[128 = 0]

[135 108 140 152 135 120 107 124 150 121 108  96 128 139 176  67 142  86
 125 130  94 113 123 116 100 124 147 123]  X duzef
[125 120 141 121 124 116 107 121 158 117  63 114 123 169 179  48 133  62
 122  72 139 116 138 123 111  96 156 143]  A kodu
[152 104 122 169 133 118 112 131 142 116 113 122 127 135 168  65 148  95
 119 154 128 140 139 121 119 121 135 115]  X lep
[146 101 139 160 136 110 125 136 143 128 108  95 127 145 141  66 142  99
 140 149  98 130 123 120 116 136 113 131]  W dapod
[151 112 136 181 129 112 138 102 142 106 108 122 116 134 175  19 134  82
 133 146 131 121 135 136  99 100 176 141]  X lep
[148 109 128 147 117 134 112 135 163 150  98 117 141 155 154  49 109  79
 130 146 138 145 115 132 106 102 131 129]  A kodu
[138  76 124 157 123  99 118 104 149 124 111 113 131 141 158  72 141  88
 138 141  91 141 126  88 134 103 128 133]  W lono
[168  87 113 129 135 108  97 125 176 113  73  82 123 152 164  10 118  72
 148 130 128 125 110 146 133  92 124 134]  A Limod
[146  80 136 147 136 104 114  98 144 133 108 132 129 133 165  47 133  66
 128 126 111 123 140 156 112 118 142 133]  W lono
[142 147 135 153 132 117 127 136 158 135 118  91 122 136 123  85 130 114
 135 140 102 139 120 116 125 125 130 119]  W dapod
[116  87 136 143 146 116 104  89 118 132  93 115 122 137 153  49 150  72
  94 119 114 115 139 135  91 119 123 133]  Z lavu
[154 101 141 142 136 117 108 148 157  99  97  79 116 158 162  39 129  87
 144 134 122 128 113 134  91  90 145 141]  A Limod
[156  83 135 167 131 116 110 111 150 131 112  90 124 154 155  27 152  89
 134 146  94 131 132 140 111 135 124 149]  X duzef
[159  87 139 158 131 115 126 110 147 131 116  99 138 143 143  62 139  77
 118 147  98 137 135 131 128 110 124 144]  W lono
[148  77 152 189 142  97 113  85 159 107  86  78 133 144 218   4 143  44
 104  95 113 140 153 151 102  92 143 117]  X duzef

[114 146 132 139 126 148 154 145 167 128 104 146 128 131 141  82 127 127
 152 131 109 184 220  83 114 132 143 126]  M rova
[114 129 121 133 133 128 135 110 151 138 128 126 122 124 128  87 106 124
 125 136 123 121 157  84 141 104 121 159]  F loke
[138 110 117 136 128 104 131 148 177 137 129 128 151 132 140 186 127 111
 153 126 122  83 117 177 133 145 147 183]  N Dedan
[124 141 115 132 139 140 138 118 135 134 127 140 125 128 121 110 129 130
 111 124 127 143 152 112 114 132 128 132]  M Gav
[130 126  96 134 151 117 155 110 128 136 137 122 117 121 122 152 113 133
 126 128 136 109 189 114 152  97 118 139]  S ref
[133  92  87 136 133 132 123 122 126 125 131 132 133 127 129 154 133 124
 110 133 131 118 109 114 133 139 131 157]  N vade
[140 111 120 131 139 130 133  85 112 137 124 129 106 126 126  99 138 132
 116 125 147 138 145 109 141 104 115 126]  S ref
[133 114 121 136 127 133  72 119 116 114 155 126 130 122 113 122 126 141
  90 140 123 159  70  87 110 147 124  88]  M rova
[120 100 122 135 130 124 133 142 156 115 131 126 124 132 125 177 114 125
 140 128 121 121 129 140 134 156 150 144]  N dorip
[134 140 142 114 132 128 118 106 105 130 127 126 126 126 135 120 117 131
  92 134 141 136 114 114 129 149 104 122]  F tezu
[132 161 144 104 132 126 133 112 131 144 117 137 131 135 147 108 126 127
 110 133 137 145 155  81 122 120 109 155]  F tezu
[132 128 129 132 128 147  70 116 117 129 139 131 132 126 121  85 125 138
  82 137 134 139  95  68 117 154 123 108]  M rova
[135  92 104 140 127 116 142 137 145 125 153 136 134 135 122 204 135 118
 133 127 125 115 172 169 134 117 141 106]  N vade
[126 134 134 128 129 124 141 105 155 143 118 132 129 129 140 117 122 125
 127 128 124 133 128  98 123 128 124 160]  F vosab
[137  88 106 120 127 117 119 148 144 119 138 127 121 134 125 220 141 121
 129 130 131 123  51 142 123 149 146 152]  N dorip
[126 121 120 128 117 139 114 128 134 132 139 141 135 145 128  98 135 131
 118 133 127 146 185 136 122 135 138  97]  M Gav
[136 110 120 126 125 140 141  87 134 139 113 135 130 128 135 106 132 122
 119 132 139 138 131 124 118 135 120 150]  F vosab
[124 127 141 126 140 103 126 144 167 127 132 121 121 131 127 214 115 122
 158 131 120 106 134 120 144 141 142 203]  N Dedan
[133 137 118 135 136 132 135 124 131 127 146 137 121 117 120 135 132 127
 122 131 125 148 220 129 132 132 125 120]  S met
[111 119  80 139 138  81 176 150 136 122 149  90 111 118  99 220  73 134
 142 117 110  36  36 204 130 139 133 158]  N vade
[139 124 115 138 144 114 112 143 179 129 145 145 132 128 101 190 134 129
 153 133 113 177 220  87 121 110 150 136]  S fara
[121 118 126 142 125 151 113  97 147 117 112 147 130 128 128  52 126 132
  99 134 130 142  99  84 119 144 138 134]  M Gav
[138 144 125 120 129 115 137 136 133 142 104 137 129 141 145 133 125 121
 113 132 125 113 107  95 115  99 135 106]  F vosab
[123  86 119 142 130 134 113 113 143 126 135 129 125 131 125 132 125 123
 121 133 131 136 116  87 136 128 137 131]  N vade
[118 141 119 131 126 126 113 135 144 127 139 125 123 127 117 121 103 131
 108 138 119 108 113 121 116 148 139 124]  M rova
[121 143 133 114 123 123 141 124 140 139 110 130 136 135 142 140 137 127
 108 132 138 152 122 115 123 129 113 170]  F vosab

[134 142 111 134 156 134 135 128 121 138 131 140 133 111 147 127 156 116
 124 141 129 133 151 140 135 120 149 146]  G V
[125 112 114 128 108 121 127 122 121 127 166 129 140 125 112 130 115 144
 151 125 134 131 132 124 130 139 105 117]  D H
[128 137 114 127 131 127 122 139 130 131 126 133 131 114 149 126 146 120
 124 142 127 125 141 134 123 114 166 140]  G C
[123 132  95 132 126 135 142 130 124 126 128 143 138 106 158 141 155 136
 135 128 133 141 142 144 142 120 124 143]  R K
[134 139 118 135 149 132 136 129 126 137 131 132 136 123 135 128 140 119
 130 131 126 130 130 147 136 124 120 139]  G V
[117 112 135 131 114 106 111 127 129 126 169 122 142 132 107 121 112 136
 142 124 122 128 151 138 127 142 102 110]  D Q
[116 110 110 122  95 114 120 117 129 127 161 130 144 137 118 135 102 149
 153 125 133 132 127 117 119 140 102 112]  D H
[118 113 130 129 110 115 120 118 125 134 167 124 141 146 108 114  99 142
 139 128 127 126 131 127 114 146 106 109]  D Q
[112 104 142 128 103 106 116 117 134 128 180 122 140 135 120 119 112 145
 146 129 128 133 142 127 119 147 102 103]  D Q
[117 111 112 123  96 114 122 119 125 128 163 138 136 127 120 132 120 150
 152 125 124 137 148 117 118 138 115 113]  D H
[129 132  96 134 128 135 134 128 117 122 118 139 137 105 164 127 146 132
 128 137 146 124 135 134 138 123 149 143]  R K
[129 124  93 129 106 122 119 128 115 120 125 138 129  97 142 140 127 125
 120 136 138 128 138 134 127 136 155 132]  R B
[123 135  95 128  99 129 124 128 115 121 123 141 133 114 158 130 152 131
 133 136 134 130 145 136 129 118 164 133]  R B
[110 109  82 133  87 121 129 125 120 127 143 148 137  99 146 142 135 126
 139 131 122 134 164 140 118 128 132 125]  R B
[131 124  89 127 119 125 118 131 114 134 123 138 126 104 148 143 136 108
 128 134 121 130 140 136 129 122 154 144]  R B
[138 123  85 135 126 132 133 129 122 124 131 138 139 110 150 138 127 143
 133 133 145 129 131 137 141 129 134 142]  R K
[133 119  89 133 132 136 136 130 125 127 128 137 134 102 150 146 135 141
 144 128 141 138 128 133 147 124 120 151]  R K
[129 140 110 128 146 131 131 131 133 138 136 136 135 108 154 134 149 107
 137 141 128 130 132 130 136 114 144 145]  G V
[117 116  87 135 117 129 136 122 131 125 129 143 146 108 158 134 134 152
 138 142 142 132 145 137 130 129 128 142]  R K
[133 125  88 129 116 130 121 119 118 127 116 145 129 114 143 144 132 125
 128 136 135 130 137 139 130 127 138 139]  R B
[135 105 114 130 115 112 107 121 116 131 157 130 129 123 105 124  99 135
 131 127 126 124 137 127 120 143 129 119]  D H
[126 118 109 123 106 111 113 115 118 132 162 131 136 121 121 131 114 111
 138 136 124 123 148 112 112 147 155 117]  D H
[120 128 108 134 133 130 133 123 128 138 126 141 128  97 145 141 146 106
 129 133 118 132 159 126 114 124 141 143]  G V
[135 138 117 132 155 135 139 134 136 139 133 128 136 126 148 121 143 136
 131 142 131 134 130 136 138 115 137 145]  G V
[132 117  93 137 126 127 124 126 122 128 125 136 139 117 152 134 135 143
 132 137 144 129 129 140 139 123 137 140]  R K
[129 129 110 132 143 125 123 125 128 138 133 133 137 120 151 133 144 111
 127 136 130 129 140 146 129 122 139 142]  G V
[135 122 114 124 116 125 124 119 123 122 143 127 131 129 128 130 124 138
 145 127 143 126 125 112 133 139 132 126]  D H
[119 110 119 125 104 115 118 120 125 130 157 119 142 137 130 131 120 130
 152 127 132 125 134 121 119 130 116 117]  D H
[121 103 116 134 114 115 126 116 120 136 175 129 147 128 110 128 108 136
 154 136 126 134 143 135 120 139  90 117]  D H
[126 113 122 124 120 114 120 120 126 130 161 129 135 131 121 128 112 141
 146 128 126 129 139 124 126 141 120 121]  D H
[119 106 114 125 111 118 127 119 125 136 173 131 141 133 116 134 113 136
 151 128 124 134 141 118 120 139 111 118]  D H
[125 123 104 121 120 111 102 136 137 139 110 134 113  97 160 148 140  91
 117 142 112 123 165 120 112 113 193 143]  G V
[121 120 118 125 109 117 125 118 121 126 164 133 134 121 116 130 119 132
 146 128 129 128 141 114 119 145 127 115]  D H
[124 117 119 126 118 124 133 116 126 136 169 132 141 131 109 132 119 134
 151 127 127 134 143 121 116 148  97 115]  D H
[137 134 122 132 157 131 132 131 134 133 125 110 134 118 146 127 141 124
 124 139 130 129 128 135 135 119 148 147]  G C
[130 132  98 127 140 117 117 128 125 144 133 136 120 105 145 143 142  97
 125 142 114 127 159 130 124 125 170 145]  G V
[132 123  91 137 115 129 124 126 113 122 126 140 136  98 152 142 144 128
 136 134 137 136 144 141 135 122 128 140]  R B
[128 132 126 130 142 122 136 136 132 138 145 127 129 110 136 121 133 127
 131 137 122 124 145 122 131 128 151 138]  G C
[126 112 127 122 113 116 118 120 131 132 160 125 134 140 105 126 100 134
 138 126 129 126 125 124 116 141 113 113]  D Q
[125 126 128 129 140 125 120 135 140 134 117 126 124 109 159 136 144  98
 120 138 123 123 137 127 125 119 157 141]  G C
[129 133 116 137 151 140 139 130 129 137 123 131 133 113 144 131 142 120
 132 131 130 135 131 135 136 116 123 146]  G V
[123 123  97 128 108 140 138 128 120 126 109 143 131 117 148 138 127 144
 129 138 135 135 134 122 119 123 135 139]  R K
[114 108 122 119  90 104 100 117 134 126 141 132 122 129 124 137 114 123
 123 127 111 125 149 122 103 141 136 112]  D Q
[121 104  97 139 116 121 117 135 131 124 121 130 134 107 169 140 124 147
 136 134 144 119 129 125 138 118 147 142]  R K
[120 114 111 127 101 114 116 121 121 125 152 132 132 121 123 142 115 121
 139 127 128 129 144 124 118 145 123 114]  D H
[128 136 106 139 151 134 133 135 132 136 126 140 137 108 154 135 166 113
 128 136 122 138 150 155 141 109 123 153]  G V
[128 134 120 134 138 132 132 130 126 144 119 130 124 113 147 126 142 121
 123 135 124 128 145 126 129 118 159 144]  G V

[135 167 167 104 145 121 107 134 140 142 119 103 126 122 108 104 165 112
 153 124 131 122 103 128 135 107  99 132]  Sikos (34)
[132 157 142 112 134 120 106 136 134 139 121 109  93 117  93 106 160 128
 149 125 125 133 111 125 137 111 117 136]  Sikos (39)
[125 148 148 137 151 142 122 121 137 137 127 119 119 131 122 142 167 125
 141 109 117 127 136 134 144 129  79 121]  Sikos (44)
[125 166 151 103 164 132 110  99 153 143 125 113 103 134 112 125 172 108
 145 111 131 119 103 125 133 121 104 122]  Sikos (34)
[126 167 136 117 179 126 117 119 135 141 127 116 136 133 114 128 168 137
 147 110 131 123 106 123 140 118 113 140]  Sikos (44)
[139 131 114 134 216 152  97 125 127 141 146 128 121 123 153 154 150 115
 116 112 127 126 113 122 128 136 108 128]  kup (43)
[113 122 147 117  88 111 125 184 126 144 105 128  70 118 104 108 146 114
 138 119 112  78 113 130 129 115 134 129]  Sikos (39)
[131 149 120 137 169 136 109 123 140 135 134 125 120 127 140 144 172 131
 127 105 122 133 121 129 130 132 143 124]  kup (36)
[130 167 113  68 117 100 105 103 179 148 133 103  60 157 123  70 163  81
  24 124 123 134  76  98 111 134 109 161]  kup (30)
[119 155 149 129 124 121 116 131 143 143 114 115 101 138 110 116 169 122
 143 128 116 129 103 122 132 124 130 144]  Sikos (39)
[138 148 100  74 169 105 101 102 156 149 125 111  89 155 119  94 178  97
 118 115 121 159 102 112 111 143 114 147]  kup (43)
[124 147 153 125 144 110  99 122 136 119 123 104  88 131  95  97 170 116
 132 105 122 134  98 131 131 134 111 121]  Sikos (34)
[124 122 126 131 165 151 129 137 127 124 123 140 121 133 148 160 158 121
 128  54 124 131 125 112 133 150 143 135]  kup (30)
[120 141 112 130 169 139 112 118 146 151 144 107  92 135 131 149 174 110
 125 117 125 125 106 124 120 126 122 129]  kup (30)
[134 163 122  98 196 140 114 117 158 144 152 136 108 145 136 142 176 123
 130 113 133 124  89 123 119 122  91 126]  kup (43)
[153 128 131 100 149 134 113 122 148 133 122 124  72 147 124 120 175 115
 120 134 118 126 107 121 125 137 120 151]  kup (43)

[130 106 138 138 115 122 121 134 120 118 137 127 132 122 133 130 141 128
 137 131 129 126 124 138 132 140 125 125]  sut vizoz
[128 109 124 132 102 131 112 136 140 140 136 128 124 130 125 125 133 143
 129 128 110 131 123 121 136 137 127 124]  fifo sezeg
[129 128 134 119 175  94 147 134 123  91 124 123 136 120 134 121 121 119
 112 131 150 121 146 141 117 112 130 121]  vudo migo
[129 124 132 131 144 122 145 124 131 119 106 126 139 122 127 129 131 117
 120 119 132 128 127 129 123 146 126 128]  vudo nada
[129 138 132 132 127 153 124 125 113 136 120 128 124 134 136 138 126 119
 146 129 127 118 123 131 126 116 122 146]  Las Godor
[129 126 134 124 159 105 142 133 120  98 139 121 132 120 139 126 127 118
 123 138 135 119 150 152 122 117 127 124]  vudo migo
[128 108 121 126 100 113  97 147 148 123 128 127 121 139 123 126 126 148
 128 132 117 120 137 125 139 109 120 127]  fifo sezeg
[128 133 129 133 130 152 123 126 123 141 119 128 124 134 129 138 122 132
 137 131 119 132 122 122 130 115 125 138]  Las Godor
[131 110 140 137 123 122 127 135 119 115 134 123 131 124 137 132 139 117
 132 132 124 119 133 141 131 133 125 131]  sut valem
[131 135 131 130 142 150 134 124 114 141 127 129 126 124 131 133 121 125
 137 127 125 127 119 125 125 125 129 139]  Las Godor
[128 110 128 136 104 138 112 135 138 141 128 129 123 132 122 133 130 144
 134 130 111 135 119 123 135 128 124 128]  fifo fub
[127 143 134 132 135 164 124 126 117 137 124 126 124 137 132 137 128 126
 132 125 132 122 129 120 130 121 128 138]  Las Nubud
[126 117 119 129 116 144 109 142 145 141 135 127 121 133 124 117 133 148
 122 120 119 129 129 110 134 142 123 125]  fifo sezeg
[131 118 138 142 153 161 116 134 106 125 123 129 127 132 138 134 125 134
 142 126 138 126 110 114 126 115 126 141]  Las Nubud
[128 134 145 138 140 159 118 133 107 133 120 123 124 137 133 143 125 131
 137 125 135 114 127 118 134 110 125 141]  Las Godor
[131 114 136 135 148 140 120 138 117 105 146 130 128 128 134 126 134 134
 129 139 139 131 130 131 127 124 130 122]  sut vizoz
[126 111 119 130 133 155 111 142 144 140 134 131 120 132 125 118 132 144
 127 120 118 136 121 111 129 145 124 125]  fifo gebi
[131 146 133 125 119 133 126 122 116 142 109 127 125 136 127 144 117 122
 144 126 123 117 129 131 131 103 122 146]  Las Godor
[129 121 120 128 100 121 105 133 142 124 131 131 121 139 120 129 130 141
 128 137 125 130 131 127 133 111 125 120]  fifo sezeg
[127 124 141 130 156 145 134 136 119 119 135 121 125 127 136 129 130 125
 126 127 133 121 140 132 127 131 126 130]  sut valem
[131 109 116 134 101 136 114 129 149 144 127 134 124 130 117 125 134 139
 132 128 108 149 112 119 132 144 125 122]  fifo gebi
[130 116 123 131 160 119 143 135 130  94 120 121 132 124 142 126 128 121
 115 140 130 124 137 137 111 116 128 133]  vudo til
[129 106 129 136 107 129 111 138 137 143 135 129 126 125 125 124 132 143
 131 122 116 134 120 115 137 146 126 125]  fifo fub

[131 129 112 146 125 135 134 118 102 115 120 133 111 115 123 122 124 138
 146 109 128 143 115 133 122 103 111 105]  Gigo <31>
[129 130 134 150 122 134 134 119  93 134 146 141 127 135 111 143 155 133
 147 133 111 116  99 139 116 130 119 109]  nume <22>
[134 134 137 136 147 131 135 120 112 126 126 164 138 139 127 140 150 124
 150 139 129 124 126 126 132 141 142 134]  nume <22>
[169 123 120 171 119 116 135 128 123 143 149 142 127 130 145 118 107 133
 128 122 122 129 126 165 123 116  98  97]  zep <25>
[153 122 126 163 147 124 131 125 107 143 159 142 130 142 132 135 130 127
 128 123 120 122 123 147 128 113 117  98]  zep <21>
